Here is a tiny trained network, its code and every weight. The questions are about switching its units off for an input and a class, where a switched-off unit gives its printed mean instead of its output.

import numpy as np


def w(rows, s, z=0):
    codes = np.array(rows[::2]) - 128.0
    scale = np.full(codes.shape[1], s)
    scale[-1] = z or s
    return codes * scale


def norm(h):
    return h / np.sqrt((h * h).mean(-1, keepdims=True) + 1e-5)


def f(y):
    return np.maximum(y, 0)


def log_softmax(a):
    a = a - a.max(-1, keepdims=True)
    return a - np.log(np.exp(a).sum(-1, keepdims=True))


def net(x, mask):
    res = np.array(x, float).reshape(1, 2) / 4 @ E
    u = 0
    for l in range(4):
        y = f(norm(res) @ A[l][:, :-1].T + A[l][:, -1])
        res = res + np.where(mask[u : u + 9], y, B[l][:, -1]) @ B[l][:, :-1]
        u += 9
    return log_softmax(norm(res)[-1] @ U[:, :-1].T + U[:, -1])


A, B = {}, {}
E = w([
[91,1,84],'x0',
[143,87,233],'x1',
],0.0085)
A[0] = w([
[125,139,116,4],'L0N1',
[1,95,115,88],'L0N2',
[140,8,135,119],'L0N3',
[134,206,224,146],'L0N4',
[73,162,118,61],'L0N5',
[124,246,109,129],'L0N6',
[85,137,92,81],'L0N7',
[38,38,193,90],'L0N8',
[188,105,93,99],'L0N9',
],0.01,0.0024)
B[0] = w([
[98,208,162,128],'L0N1',
[238,34,41,180],'L0N2',
[111,158,122,213],'L0N3',
[139,64,82,254],'L0N4',
[18,19,254,145],'L0N5',
[181,53,74,250],'L0N6',
[102,140,203,155],'L0N7',
[145,63,92,204],'L0N8',
[132,77,174,141],'L0N9',
],0.0058,0.0063)
A[1] = w([
[75,112,124,17],'L1N1',
[161,57,139,65],'L1N2',
[208,210,146,111],'L1N3',
[247,172,135,35],'L1N4',
[105,106,188,78],'L1N5',
[130,108,191,93],'L1N6',
[80,162,131,22],'L1N7',
[140,187,156,86],'L1N8',
[75,195,74,250],'L1N9',
],0.015,0.0024)
B[1] = w([
[168,124,135,132],'L1N1',
[178,158,102,255],'L1N2',
[156,47,99,216],'L1N3',
[114,58,78,242],'L1N4',
[13,254,144,158],'L1N5',
[56,167,96,173],'L1N6',
[127,158,123,128],'L1N7',
[151,49,111,149],'L1N8',
[66,126,161,183],'L1N9',
],0.0091,0.0067)
A[2] = w([
[164,156,108,15],'L2N1',
[135,64,98,143],'L2N2',
[52,147,109,176],'L2N3',
[118,184,144,115],'L2N4',
[139,155,158,90],'L2N5',
[81,138,108,92],'L2N6',
[95,161,94,3],'L2N7',
[5,115,103,254],'L2N8',
[72,107,99,66],'L2N9',
],0.02,0.0019)
B[2] = w([
[185,241,85,137],'L2N1',
[85,137,254,248],'L2N2',
[124,197,202,161],'L2N3',
[157,105,170,137],'L2N4',
[133,88,238,131],'L2N5',
[64,180,193,150],'L2N6',
[119,216,118,144],'L2N7',
[139,152,228,194],'L2N8',
[147,81,177,174],'L2N9',
],0.0069,0.015)
A[3] = w([
[94,167,195,83],'L3N1',
[194,128,153,156],'L3N2',
[45,2,14,140],'L3N3',
[87,127,190,89],'L3N4',
[123,223,160,255],'L3N5',
[98,112,173,144],'L3N6',
[86,105,49,161],'L3N7',
[113,127,91,88],'L3N8',
[148,78,244,146],'L3N9',
],0.0095,0.0033)
B[3] = w([
[119,182,175,168],'L3N1',
[65,201,77,163],'L3N2',
[186,44,180,178],'L3N3',
[64,140,158,171],'L3N4',
[155,40,102,177],'L3N5',
[70,168,182,177],'L3N6',
[183,196,222,133],'L3N7',
[159,2,168,128],'L3N8',
[193,224,23,254],'L3N9',
],0.0061,0.011)
U = w([
[103,211,248,198],'0',
[182,26,176,181],'1',
[194,219,99,147],'2',
[13,128,56,16],'3',
[25,116,74,9],'4',
[70,121,95,2],'5',
],0.017,0.0074)

Each question gives the input, the list of numbers given to net, and the class t.
The units are the neurons (one row each of A and B). Each row of codes is followed by its name. A weight is (code - 128) times the scale printed after its matrix; where a second scale follows, it is the last column's (A, B and U).
mask holds one flag per neuron, layer by layer. A switched-off neuron (its flag False) gives its mean, the last column of its row in B, instead of its output. The means were averaged over made-up inputs and are rounded, as every weight is.
A unit's drop is (log p(t) with every unit on - log p(t) with that unit switched off) / (log p(t) with every unit on - log p(t) with every unit switched off).
unit that matters most: the unit with the biggest drop
top k neurons: the k neurons with the biggest drops, biggest first
k most important neurons of layer l: the k neurons of layer l with the biggest drops, biggest first
drop of u: that unit's drop, to one decimal
input [1,2], class 2: top 2 neurons	[L1N2, L0N8]
input [0,3], class 2: unit that matters most	L1N2
input [-3,-3], class 2: top 3 neurons	[L0N6, L0N5, L1N3]
input [7,-7], class 0: 3 most important neurons of layer 0	[L0N6, L0N4, L0N8]
input [8,-7], class 1: 3 most important neurons of layer 1	[L1N5, L1N6, L1N1]
input [4,5], class 0: top 2 neurons	[L0N6, L0N4]
input [7,-8], class 0: top 3 neurons	[L0N6, L1N3, L0N4]
input [-4,0], class 1: top 2 neurons	[L1N4, L2N8]
input [3,4], class 0: top 2 neurons	[L0N6, L2N2]
input [3,0], class 2: 2 most important neurons of layer 0	[L0N4, L0N6]
input [-3,2], class 2: top 2 neurons	[L0N4, L1N3]
input [-3,0], class 2: 3 most important neurons of layer 0	[L0N4, L0N6, L0N2]
input [-5,-4], class 1: top 3 neurons	[L1N3, L1N5, L0N6]
input [-4,1], class 1: unit that matters most	L1N4
input [3,3], class 2: top 2 neurons	[L1N4, L1N2]
input [2,0], class 2: 2 most important neurons of layer 1	[L1N4, L1N3]
input [1,-3], class 2: 2 most important neurons of layer 0	[L0N2, L0N3]
input [-6,-5], class 1: 2 most important neurons of layer 1	[L1N3, L1N5]
input [-5,0], class 1: drop of L1N4	0.4
input [0,-2], class 2: unit that matters most	L1N2
input [4,-6], class 0: drop of L0N6	0.4
input [1,0], class 2: drop of L1N4	0.1
